Each row was made from one walk, in order. Every step used is in the known rows, and no mark comes twice. Write each row's walk.
Known rows
D > S > V > G > F > R > X: [  7.0  31.4   1.7 -24.5  -7.1  -7.5   8.4  -9.6   2.3 -22.1  -3.5  -1.2
  -1.1   4.1   0.5 -14.7   9.7  30.2 -13.7  -0.8  -6.1   2.8 -29.3  24.2
  11.0  10.5  27.5 -38.8  -6.7  -0.7 -24.0   3.3   1.1   5.7   7.4  20.6
   1.0  32.1   5.4  30.3   6.1]
R > F > S > T > X > G: [ -0.2  25.0  -3.7 -23.0  -4.3  11.2   5.5 -21.9  -9.3 -10.7 -12.1 -26.8
 -12.0   9.2 -39.8  -3.0   6.8  23.3 -19.3   7.7 -15.9 -16.5  -8.7   3.4
   1.2  13.3  28.7 -22.4 -12.7   3.1 -15.7 -20.6  19.3  -5.1   2.2  30.5
   7.9  32.9  15.4   4.9 -20.5]
T > V > S > D: [  2.9  11.9  13.0 -26.7  12.9  -6.1   4.1   6.9  -5.2 -17.0  11.4  16.0
  -1.2  10.7  -6.7  -6.2  10.8  14.8  -8.2   5.0  -2.3 -15.4  -8.9  17.3
  11.7  11.8  25.8 -37.9  -1.4   3.2 -15.4  -6.7  11.7  -7.2  -7.2  12.0
  -4.6  34.7  36.6  28.3 -21.3]
G > S > V > R > X: [ 18.2  23.7   3.4 -25.2   1.7  -6.9   8.7  -6.1  -1.9 -16.6   4.7  -3.5
   9.7   5.1  -6.0   7.1  13.8  28.9 -11.3   9.8   5.8  -5.8 -23.5   5.6
   5.7  13.1  24.9 -39.7  -2.6  17.2 -16.6  -8.1   1.3   7.4   6.7  23.5
  -7.9  36.5  32.6  28.5   8.2]
S > X > T > V > G > F > R: [-14.1  31.1  -2.6 -12.6   2.6   0.9  -1.3 -14.4  -0.2 -15.9  -2.6   2.1
  -2.6  -0.7   4.2   3.6  27.4  38.2 -11.2   2.6 -20.7   4.9 -31.9  22.0
  19.7  10.3  32.7 -40.3  -7.9  -5.2  -4.9 -13.3  17.4   1.6  -3.5  23.1
  10.4  37.4   5.7  20.0 -19.0]
G > F > R > T: [  1.1  24.5   5.5 -17.8  -3.9  -1.9   2.8 -25.6   4.7 -16.4  -8.4  -9.9
  13.6   6.8   2.2  -6.0   7.6  19.3  -7.2  -1.4 -19.3  10.9 -23.2  33.0
  -9.2  12.4  21.7 -24.6  -8.1 -17.4 -21.0 -18.1  23.1  10.0   9.6  12.8
   3.2  30.0  25.3  20.6  14.7]
T > X > R > F > S > G: [ -4.0  13.7  -5.5 -19.1 -11.7  -1.3   4.2 -10.3   5.1  -6.8  -4.8 -16.9
  -2.9   7.2 -16.3  -3.2   2.1  26.5 -13.2  10.1 -15.6 -12.1 -21.4   6.1
  -2.6  16.4  26.9 -31.7 -16.3   7.6  -6.6  -6.6  22.4 -11.4  -9.4  34.9
   2.9  28.8  18.6   7.5 -24.1]
X > G > F > S: [ -4.0  40.9  11.3 -16.9 -15.4  -3.6   7.6   1.0  -0.6 -12.7   2.1   3.6
 -17.5  -0.3  -2.1   1.3  21.3  26.5 -16.2   4.3 -22.8  -2.3 -20.4  14.5
   7.0   0.8  31.9 -44.4 -19.1 -12.9 -21.2  -8.8  10.2  -5.7   0.3  22.9
   6.3  25.2  12.4   8.7  -9.2]
V > T > X > G > S > F > R: [-13.5  35.6  -2.8 -15.6   1.3  -2.4  -4.8 -15.9   0.8 -15.7   0.5 -21.5
  -3.3   2.5  -1.4  11.4   9.8  30.8 -10.3   5.8 -15.6   3.3 -24.5  32.9
  14.4  20.6  31.0 -37.2 -10.5   5.2   0.2 -10.5  22.5   2.4   1.5  21.9
   8.8  39.4  14.0  10.2 -28.6]
R > T > V > G > F: [ 10.4  34.1  16.1 -18.9  15.0  -1.9   7.6 -16.5  -4.8  -6.3  -8.6  10.7
  -9.6   6.7  -6.5   8.3  31.0   9.9 -17.1   5.2 -22.8  -8.5 -24.2  12.8
  20.1   1.4  28.1 -38.2  -5.5   3.1   0.8  -9.6  19.6   8.8   5.5  17.4
   6.1  33.5  -0.1  16.8  16.4]
G > F > S > V: [ -5.4  28.9  18.6 -18.1 -18.5  -6.8  -2.5   6.5  -8.4 -12.1  12.8   8.2
  -8.4  -3.0  -1.6 -15.8   7.3  32.2  -6.4   7.0 -13.5  -8.5 -24.3  15.4
   6.2   4.1  27.2 -38.6  -8.6  11.3 -10.0  -2.5   1.5  -7.2   0.9  15.4
  -0.1  35.0  49.4  26.3 -26.1]
T > V > S > G > F > R: [-16.7  24.6  -1.1 -16.7   1.0   2.5   2.9 -11.1   0.4 -17.8  -5.5   5.7
  -2.0  -1.1   7.4  -3.8  22.8  33.5  -6.6   2.4 -19.9   8.1 -29.0  35.8
  14.2  10.8  31.7 -39.6 -11.6   4.2  -0.8 -10.3  18.8   2.1  -8.3  23.4
   9.1  33.1  18.9  23.6 -14.7]
F > D > G > S > V: [-10.3  25.4   8.3 -22.4  -9.0 -16.6   0.4  11.5  -7.6 -12.1  13.6  13.3
  -9.5   2.6   1.5  -7.7  -2.9  18.8   0.8  10.2 -11.5 -19.0 -25.6  22.2
   9.2   6.7  28.7 -46.3  -1.2  33.1  -1.4 -15.5  10.6  -1.2  -7.1   5.2
   3.5  48.0  37.2  29.1  -5.1]
G > S > V > T: [ 16.8  24.5  15.1 -20.4  -5.9 -13.5  -5.3  -2.9  -4.3 -10.2  18.6  -8.7
   9.9   5.4   3.1  15.3   8.6  21.1  -5.9   8.9  -7.0 -15.3 -36.7   9.9
   4.2   8.0  27.7 -48.3   1.4   8.3  -0.3 -14.9  16.1  -1.9   0.8  13.4
  -2.7  46.5  26.3  31.4 -12.1]
S > X > F > T > V > R > G: [ 14.4  -0.7  -7.8 -21.9  -2.2  17.1  -1.7 -20.4 -13.0  -6.3 -13.9  -2.3
   6.0   1.6 -29.6   1.3  10.4  27.6 -15.2  -1.0 -12.6 -10.0 -23.2  -3.8
   7.8  17.2  24.6 -28.6  -6.7   5.3  -5.5  -2.9  18.4   3.6  10.4  42.3
  -1.8  25.2  67.0  13.6 -36.0]
G > S > X > T > V: [-10.1  14.8   4.6 -16.0   6.5  -2.5  -3.5 -36.3 -11.3 -13.3 -10.6  -3.6
 -13.2  14.9 -25.3   3.9   0.9  22.9 -13.8   5.4  -1.7 -12.8 -16.1  -5.6
  15.5  -0.1  30.1 -39.4  -3.7  -1.7 -20.5 -21.2  19.4  -1.6  -0.4  39.1
   5.3  32.9  25.8  10.4 -29.2]
V > T > X > S: [  6.7   6.1  12.8 -22.9  11.8 -10.1  -0.6 -25.1 -15.6 -13.6  -1.5 -12.3
   0.2  15.0 -23.5  34.0  21.4  13.7 -24.2  17.2   2.7 -15.0  -6.1   6.7
   8.2   5.1  28.1 -38.9 -11.0 -14.2 -20.9 -26.4  23.2  -0.4  -7.1  29.3
   4.6  24.3  -9.0  10.8 -22.4]
R > F > T > V > G > S > X: [  0.1  27.6   7.0 -17.6 -13.1   0.3  -1.4 -15.9  -2.3  -5.8  -1.0  -3.8
 -10.3   2.9  -8.2   9.0 -20.0  23.2 -15.3   3.2  -3.0 -17.6 -25.3  -5.3
  10.4  12.6  30.3 -54.4  -3.1  14.8  -6.7   1.9  13.3  -6.0  -2.5  22.1
  -2.2  41.6  24.9  13.0 -24.3]
T > X > G > F: [ -3.8  44.0   3.2 -22.1   6.2   1.4  12.8 -20.2  -6.8  -6.9 -18.1   1.5
 -13.8  -0.8 -17.8   6.8  40.8  15.0 -19.2   9.9 -26.0 -12.5 -15.4  18.6
  14.0   3.0  30.6 -32.3 -10.8   2.6  -4.6 -18.1  21.3  -1.5   8.5  21.9
   9.8  25.0 -17.8  10.1  16.0]
R > T > X > F > D > G > S: [ -3.1  32.2  -3.8 -25.7   2.1 -19.8   8.3 -12.0  -0.4 -11.9  -6.4   9.3
 -15.4   9.8  -0.3  11.3   3.2  -2.9 -12.8   6.9 -13.1 -18.1 -16.0  22.1
  13.0   5.3  31.7 -48.5  -8.7   6.8 -17.6 -19.6  22.3   5.3   4.0   9.0
  11.9  37.0  -3.3   9.7   7.8]
F > T > V > R > X: [ 21.2  12.9   3.2 -24.1   5.5  -6.2  10.5 -22.3  -4.0 -17.3 -12.9  -8.8
   5.3  10.1 -15.3   8.0   7.2  26.0 -14.3   2.8   1.3  -1.1 -13.8   5.1
  11.6   5.0  25.2 -26.1  -6.8  -1.2 -25.2  -9.0  -1.5  12.7  10.6  40.3
  -2.7  23.1  41.6  24.8  -4.5]
F > S > X > G: [ -7.8  22.0  -2.1 -18.9 -16.8   7.7   2.3  -3.4  -4.7  -9.4  -2.7 -16.9
 -10.7   0.3 -19.8  -5.3   5.8  38.6 -16.8   8.9 -17.2 -15.7 -19.6  -3.9
  -3.1  11.0  31.1 -39.8 -10.9   6.7 -21.5 -19.9   9.3 -12.1 -14.0  25.0
  -0.4  41.6  29.4   8.6 -20.7]
T > V > R > G > F > D: [ 12.7  26.0  -2.1 -21.0  -3.8  -2.9  10.2   9.6   2.9  -7.2  -1.9  21.2
 -17.9   8.8  -4.8  11.9  34.9  15.8 -14.5  -5.1 -30.3 -11.7 -14.8  19.0
  11.1   5.2  25.1 -32.2 -11.1  -3.6 -13.6  -9.2  18.2  10.4   7.9  18.4
   9.7  27.1  35.9  31.4  -4.9]
F > D > S > G: [ -1.2   9.2   2.9 -30.2  -7.8 -12.2   4.9  17.2  10.1 -11.1  -3.9   7.3
   3.4  15.9  -2.3  -8.0  11.5  19.2  -5.7   7.0 -24.3 -14.9 -20.5  24.1
  -1.3   0.9  27.1 -34.4 -14.4  -1.1 -21.2 -23.7  11.6 -12.4 -11.7  19.1
   4.9  38.5  22.8  19.8 -17.7]
S > D > G > F > T > X: [  0.3  26.9   5.0 -28.5   3.3 -14.2   9.2 -27.7  -6.4 -10.5 -28.9   3.0
  -3.9  -0.9 -17.0   0.1   7.7   5.0 -13.4   4.3 -21.5 -12.7  -2.2  21.5
  22.8  -2.6  29.9 -13.8  -9.9 -18.3 -18.4  -6.6   8.4  -3.6  18.7  28.9
  12.6  16.0   6.1  14.8 -28.4]
T > X > R > F > D > G: [  6.2  15.2  -6.8 -23.7  -2.9 -29.3   9.2 -10.5  -1.2  -7.9 -11.6  -4.2
 -14.5  14.7  -3.7   8.6  18.6   8.9  -5.7   5.2 -23.4 -24.8  -9.9  35.4
   6.4   1.3  27.8 -25.1  -5.9   2.4 -18.8 -24.7  19.8   4.0  -0.4  21.1
  14.4  31.3   8.6  24.6 -12.3]
V > G > F > S > T > X > R: [ -0.2  22.6  -9.7 -12.1   8.1  -9.8   2.3 -13.2  -7.7 -11.6   2.2 -10.4
   3.0  12.6 -21.3  35.0  27.0  26.9 -23.0  24.5 -14.7  -6.1 -15.2   6.5
  14.7  14.4  29.4 -26.5 -13.3  -8.9   2.6 -16.0  23.5  -9.9  10.4  29.7
   7.7  29.8  -2.1  11.7 -27.8]
S > T > X > G: [ -2.5  21.2  -3.9 -25.5   4.7   6.5   6.7 -18.8 -11.5 -11.1 -14.9 -19.9
  -6.0   9.0 -40.4   0.8  14.3  21.4 -16.9  13.3 -18.2 -15.1  -6.8   4.0
   4.8  10.0  28.2 -19.2 -10.3   3.7 -11.4 -28.7  19.6  -6.4  -0.8  25.8
   8.1  35.8   8.3   7.5  -9.8]
V > S > D > G > F > R > X > T: [  0.7  27.5  -7.4 -19.4   8.5  -0.3   4.4 -19.1   7.6 -21.8  -2.2  -7.1
   9.1   3.3  -0.1 -11.1  32.2  32.1 -13.5   5.2  -6.1 -13.0 -30.7  17.1
   7.6  15.2  30.3 -34.7  -7.0 -20.0 -33.3 -23.2  18.4   2.4   2.4  21.6
   4.4  43.0   1.8  26.0  -3.5]
D > G > F > R > T > V > S > X: [  5.5  10.1   8.4 -21.7  -3.3   6.8  -4.9 -27.8  -8.1 -13.7 -10.7  -4.3
  -3.1   1.9   2.5  -5.3   4.3  29.9 -14.5   1.8  -2.3 -16.3 -23.4  11.0
   7.4   6.3  32.9 -46.6   0.5   5.7 -26.0  -5.3   6.2   0.8  -5.4  22.6
  -3.0  53.0  60.3  27.6 -55.3]
V > G > F > S > T > X: [ 11.2  28.7  11.8 -27.4   3.0  -7.3   3.3 -20.5  -7.5 -12.4 -12.3  -2.4
  -8.4   9.1 -24.2   9.2  13.0  12.6 -19.1   9.1 -12.6  -8.8  -4.0   3.5
  18.2   0.6  28.6 -23.4 -10.7 -20.1 -19.6  -4.4  12.4  -7.5  13.9  23.0
   9.2  32.2   7.8  11.6 -44.0]
F > R > T > V > G > S: [ -2.3  28.7   4.9 -18.1   9.5  -5.4   4.8  -9.2  -5.0 -15.9  10.3   5.2
  -6.0  13.3  -6.7  18.3  -8.7  10.1 -11.9   7.0  -6.8   3.8 -28.7   4.6
  17.1  11.1  31.5 -59.2  -7.6  16.5   3.1  -9.7  22.3   7.3  -7.4  16.3
   5.2  39.5  -2.1   7.8  15.2]
G > F > T > X > R: [ -5.5  18.5 -13.6 -11.4   3.6 -14.0   6.5 -24.2  -9.3 -10.8  -8.7 -11.9
   9.1   8.2 -21.2  33.8  18.7  24.0 -20.0  21.8 -17.2  -0.9 -11.9  15.2
  11.8  10.9  28.6 -19.9 -17.3 -11.5   2.5 -18.3  20.0  -8.2  14.9  37.6
   9.4  11.9  -3.5  12.5 -13.5]

Write each row's walk
[-12.0  29.2   1.6 -18.3 -12.9   8.2  -0.2  -8.3 -12.1 -10.3   7.7 -10.5
  -6.0  -0.8 -22.1 -11.2 -16.8  25.0  -9.3   8.5  -7.6 -17.3 -25.9   8.7
   4.5  18.8  29.0 -40.3  -7.1  38.2   6.2  -9.1  12.2  -2.0   1.2  20.4
   2.0  37.8  38.9  17.5  -7.8] => R > F > T > X > G > S > V
[  1.5  -3.5  -3.4 -17.7   3.5  14.2   2.2 -13.4  -2.8  -9.2  -3.4 -14.3
   7.3   8.5 -15.0  -2.7   0.3  28.3 -12.8  11.1  -9.7 -15.6 -27.2   8.7
   1.8  19.1  29.3 -35.2 -14.6  22.4   5.3 -13.1  19.6  -2.2 -16.5  35.3
   0.3  39.7  50.6  20.5 -26.0] => X > R > F > T > V > S > G
[ -2.4  11.7  -0.6 -17.7  -5.3   8.1  -0.2  -9.5   6.5  -7.8  -2.7 -14.9
  -0.5   7.2 -12.4  -6.5   9.6  32.6 -10.3   5.7 -14.5 -14.6 -27.2   2.3
   0.4  13.6  28.6 -34.3 -13.8   8.5 -11.1 -16.1  20.0  -4.3 -11.9  39.3
   2.2  37.1  43.4   8.4 -33.6] => X > T > V > R > F > S > G
[-13.2  30.9  -0.5 -15.0   0.8  -0.5  -2.9 -11.7  -0.1 -18.6  -2.2   3.8
  -0.9   3.1   6.6   2.4  26.3  37.4 -11.7   1.3 -19.9   4.4 -33.3  26.9
  19.9   6.1  34.6 -43.9  -8.8 -10.1 -12.4 -14.3  12.9  -0.5  -0.2  25.1
  10.7  37.7   7.0  18.8 -30.0] => D > S > X > T > V > G > F > R
[ 13.6  25.7  13.6 -26.7  -8.3  -2.9  -2.4  17.1   5.5 -14.8   3.0  12.6
   3.7  17.2  -3.0   5.2  21.4  21.9  -7.5   0.8 -20.7 -14.7 -17.5  33.1
   2.8   2.9  24.4 -28.3  -8.0 -23.7 -25.7 -21.3  15.5  -4.8  18.1  11.5
   4.5  44.9  52.6  28.5 -41.1] => V > R > G > F > D > S > T
[  7.6  18.3   5.5 -20.0  15.6   6.1  -1.3   2.8  -6.0 -13.8  -0.6   4.5
   1.1  15.2  -8.6  25.7  39.6  31.5 -11.8   7.3 -17.0 -11.6 -16.1  18.8
  18.9   0.5  31.9 -30.7  -5.6   5.1 -11.7 -34.7   7.3   9.0   7.8  33.8
   5.7  43.1  69.0  20.8 -47.2] => X > G > F > D > S > T > V > R
[ 10.7  30.2   3.6 -19.3  -2.1  -5.3   9.4  21.8   5.3  -8.8  10.9  16.8
 -18.9   7.4   1.4   8.6  31.9  20.3 -21.3   3.5 -23.1 -20.5 -18.4  14.3
  12.6  10.5  26.7 -39.3 -12.3   4.7 -14.4 -11.3  10.0   9.8  -4.4   4.1
   7.8  39.8  16.7  36.1   8.5] => R > X > S > V > G > F > D
[  2.5  43.7   4.3 -21.9   1.9   8.2   9.4  -3.9  -2.0 -11.5  -6.9   1.7
  -5.4  -1.2  -5.8  -1.9  41.4  28.3 -17.9   7.6 -19.5 -16.1 -29.0  22.4
  11.2   7.1  31.4 -39.8  -7.0  13.3 -10.9 -17.8   9.0   3.9  10.5  22.0
   1.9  37.2  14.3  20.3  10.7] => D > S > V > R > X > G > F
[  2.4  35.0  -6.0 -20.6  -1.1 -24.5   7.9  -8.8   1.3 -10.9   4.0   0.3
 -13.5  12.7   3.8  30.1   7.1   3.0 -10.2   8.4 -12.6 -19.6 -23.5  24.6
  12.6   7.4  33.1 -54.0  -5.4  10.3  -6.3 -17.6  28.2   4.0   2.7  16.8
  11.2  37.5 -11.2  16.2   0.7] => V > T > X > R > F > D > G > S
[ -2.2  31.4  -4.9 -23.6   6.2 -18.3   9.1  -4.9  -1.1 -13.8  -2.7  14.2
 -19.8   9.7   3.4  16.2  10.0   6.5 -12.4   6.3  -7.9 -18.2 -19.7  20.3
  21.9   4.6  33.9 -54.5  -6.4  17.3 -14.2 -18.4  16.1  10.2   0.9  17.4
   9.7  38.4  10.0  14.0   3.9] => T > V > R > X > F > D > G > S
[ -8.5  14.1   7.8 -27.2   6.6 -20.5   4.0  -8.8  -3.7 -11.4 -13.0   2.5
  -8.3   4.9  -5.8  -7.4   6.8   7.1  -4.5   6.1 -14.2 -31.9  -7.5  36.8
  13.9   6.0  28.1 -24.9   0.4  -0.3 -20.8 -22.0  20.7  -0.9  -4.7  18.9
   7.3  31.9  13.1  17.2 -20.3] => R > F > T > X > S > D > G
[ -8.0  15.4 -14.9 -14.5   3.0 -10.2   4.5 -18.6  -5.7 -11.7 -10.8 -11.4
  11.7  10.2 -19.3  27.2  17.1  25.0 -20.1  21.6 -19.3  -5.2 -16.6  17.7
  12.0   9.9  31.0 -22.4 -18.0  -9.4  -0.8 -19.5  17.8 -11.3  13.0  40.7
   9.3  17.5   2.2  10.5 -26.7] => D > S > G > F > T > X > R
[ -4.0  19.7  -4.6 -16.2 -12.0  17.2  -0.4 -12.8  -7.3  -8.1  -4.0 -23.9
 -13.0   3.0 -23.6  -0.4   7.4  41.4 -18.9   5.0 -12.8 -19.3 -20.8  -5.4
   0.3  14.1  32.3 -39.8  -8.0  17.7 -17.5 -18.9   9.4  -3.9  -9.6  37.0
  -0.7  41.3  49.7   7.4 -36.5] => T > V > R > F > S > X > G
[  0.7  19.8   4.0 -30.1   4.9 -27.4   1.8  -4.7  -1.1 -11.8 -10.3   5.4
 -10.3   2.6   2.4  -9.7  19.3   8.2  -7.6   5.7 -18.0 -29.7 -13.3  26.8
  20.0   0.8  31.6 -29.7   0.7  -9.5 -27.6 -15.8  12.1  -6.8   0.5  16.4
   7.6  37.6  12.9  15.8 -37.0] => V > T > X > F > S > D > G
[ 14.1  15.5  -2.2 -19.2  -7.5  -3.2   3.4   4.6   0.3  -7.4  11.4  -5.8
  -8.0  15.4 -10.2  19.3  22.0  23.5 -15.6   1.4 -11.9 -20.7  -8.2  18.4
  -2.4  15.6  23.4 -30.0 -12.2   9.3 -17.0 -19.5  13.1   8.6   1.5  20.6
   6.4  28.7  44.4  30.2 -24.2] => T > X > S > V > R > F > D
[ -6.8   9.0   6.9 -20.7   5.6   2.2  -1.1 -35.0  -6.3 -18.1 -20.4  -5.4
  -6.5  17.8 -16.0 -14.2  -6.8  15.5 -10.3  -5.1 -14.4   2.1 -18.0  23.2
   9.3   0.4  27.2 -26.7  -5.0  -1.2 -22.0 -14.3  16.3  11.7   5.4  36.9
   6.7  28.7  48.1  14.8 -22.6] => D > S > G > F > R > T > V
[  9.1  26.8   4.4 -15.3   1.4   9.5   1.5 -23.6  -5.2  -7.0   1.4 -19.9
  -3.5  14.6 -18.9  17.8  11.2  24.1  -9.7   1.8  -3.2 -15.0 -20.1  18.4
   0.3  18.1  25.1 -37.1  -4.3  22.5   2.2 -19.6  26.4   8.8   9.0  35.3
   1.1  29.8  40.4  12.0 -11.2] => X > G > S > T > V > R > F
[-10.8  14.7   3.6 -15.5   8.6   7.8  -2.7 -37.9  -9.6 -16.5 -14.1 -18.3
 -13.6  16.4 -24.1  -7.6 -15.3  17.2 -12.7  -2.3 -10.6   0.9 -15.3  16.6
   9.9  11.1  26.8 -28.2  -5.1  12.1 -12.6 -14.5  21.7  16.4   2.9  34.5
   5.9  33.4  51.6   8.3 -15.1] => X > G > S > F > R > T > V
[  6.2  35.4   4.6 -17.3   6.1  -2.9  -4.1 -18.7  -1.8  -3.9  -0.1 -17.7
  -6.5   7.4 -15.5  21.7  10.0  12.6 -17.2  11.8 -10.9 -15.8 -22.6  17.0
  13.2  24.1  25.2 -39.3  -7.2  11.8  10.1   3.0  35.4   0.0  15.5  22.5
   0.5  38.6  15.6   4.7 -20.4] => V > T > X > R > G > S > F
[ 13.8  25.0   6.9 -28.2   0.8   0.2   2.3 -22.9  -8.4 -12.6 -15.0  -2.3
  -3.3   6.8 -26.8  10.5  17.6  15.9 -17.6   6.1 -12.0  -7.5  -5.3   4.7
  14.5   4.0  27.4 -21.1  -9.3 -19.6 -20.7  -2.9  15.7  -4.9  20.5  30.1
   6.7  29.6  28.0  12.1 -53.1] => V > R > G > F > S > T > X
[  6.7  14.5   5.8 -20.5  17.4  -6.4  -0.5   0.2  -6.2 -13.6   1.2   8.0
   0.1  14.5  -3.1  30.4  27.5  24.6  -5.0   9.4 -11.4 -11.0 -14.6  17.7
  20.9   0.6  30.9 -33.9  -1.6  10.9  -7.1 -32.8  11.9  11.0   2.1  29.3
   5.8  45.6  65.3  21.9 -40.8] => F > D > G > S > T > V > R
